Here is a tiny trained network, its code and every weight. The questions are about switching its units off for an input and a class, where a switched-off unit gives its printed mean instead of its output.

import numpy as np


def w(rows, s, z=0):
    codes = np.array(rows[::2]) - 128.0
    scale = np.full(codes.shape[1], s)
    scale[-1] = z or s
    return codes * scale


def f(y):
    return y / 2 * (1 + np.tanh(0.7978845608 * (y + 0.044715 * y**3)))


def log_softmax(a):
    a = a - a.max(-1, keepdims=True)
    return a - np.log(np.exp(a).sum(-1, keepdims=True))


def net(x, mask):
    res = np.array(x, float).reshape(1, 5) / 4 @ E
    y = f(res @ A[0][:, :-1].T + A[0][:, -1])
    res = res + np.where(mask, y, B[0][:, -1]) @ B[0][:, :-1]
    return log_softmax(res[-1] @ U[:, :-1].T + U[:, -1])


A, B = {}, {}
E = w([
[204,33,2],'x0',
[65,211,13],'x1',
[229,247,199],'x2',
[99,125,151],'x3',
[116,118,204],'x4',
],0.0062)
A[0] = w([
[34,149,201,205],'n0',
[57,45,145,193],'n1',
[232,161,145,98],'n2',
[182,153,147,244],'n3',
[125,250,178,216],'n4',
[134,218,128,159],'n5',
[98,180,188,222],'n6',
[174,66,158,231],'n7',
[142,104,10,217],'n8',
[163,169,198,253],'n9',
],0.016,0.0051)
B[0] = w([
[220,158,110,212],'n0',
[141,222,170,203],'n1',
[129,107,153,196],'n2',
[97,27,168,195],'n3',
[114,17,57,232],'n4',
[99,102,108,181],'n5',
[230,107,76,203],'n6',
[91,108,215,204],'n7',
[23,201,73,254],'n8',
[148,10,86,223],'n9',
],0.011,0.012)
U = w([
[159,104,189,148],'0',
[128,49,132,63],'1',
[187,136,110,84],'2',
[53,182,57,179],'3',
[117,77,111,156],'4',
[121,147,248,122],'5',
[111,106,163,3],'6',
[90,64,222,233],'7',
],0.013,0.0067)

Each question gives the input, the list of numbers given to net, and the class t.
The units are the neurons (one row each of A and B). Each row of codes is followed by its name. A weight is (code - 128) times the scale printed after its matrix; where a second scale follows, it is the last column's (A, B and U).
mask holds one flag per neuron, in row order. A switched-off neuron (its flag False) gives its mean, the last column of its row in B, instead of its output. The means were averaged over made-up inputs and are rounded, as every weight is.
A unit's drop is (log p(t) with every unit on - log p(t) with that unit switched off) / (log p(t) with every unit on - log p(t) with every unit switched off).
The circuit of an input: a set's keep is (log p(t) with only the set's units on - log p(t) with every unit switched off) / (log p(t) with every unit on - log p(t) with every unit switched off). Starting from all 10 units, units are removed one at a time, each time the one whose removal leaves the highest keep (on an exact tie, the one counted first), for as long as the keep stays at least 0.8.
units of the circuit, in order: the units of the circuit, biggest drop first
unit that matters most: the unit with the biggest drop
k most important neurons: the k neurons with the biggest drops, biggest first
drop of u: that unit's drop, to one decimal
input [-1,4,4,-5,0], class 1: unit that matters most -> n8
input [-4,7,-1,-6,8], class 2: units of the circuit, in order -> (n0, n6)
input [3,3,7,-5,-2], class 1: units of the circuit, in order -> (n3, n4)
input [-1,-5,-6,1,-7], class 5: 2 most important neurons -> (n4, n1)
input [-8,-6,-1,1,-1], class 1: 2 most important neurons -> (n9, n4)
input [2,-8,-7,1,-2], class 5: units of the circuit, in order -> (n1, n4)
input [-4,7,2,1,-4], class 4: 3 most important neurons -> (n4, n8, n1)
input [1,-1,-1,-2,3], class 7: 3 most important neurons -> (n8, n0, n6)
input [-3,5,-3,-5,7], class 2: 2 most important neurons -> (n8, n0)
input [7,-5,-4,4,3], class 5: 2 most important neurons -> (n7, n1)
input [-7,-3,-6,-8,7], class 2: 2 most important neurons -> (n0, n6)
input [-3,-5,-2,4,-2], class 0: 3 most important neurons -> (n8, n0, n4)
input [-6,2,-1,-2,-3], class 2: drop of n0 -> 0.6
input [-7,-6,-6,5,-2], class 5: units of the circuit, in order -> (n1)
input [1,6,-2,-7,6], class 3: drop of n1 -> 0.0
input [3,-6,5,-2,4], class 7: drop of n7 -> 0.3
input [0,-5,-3,-3,0], class 5: drop of n3 -> 0.1
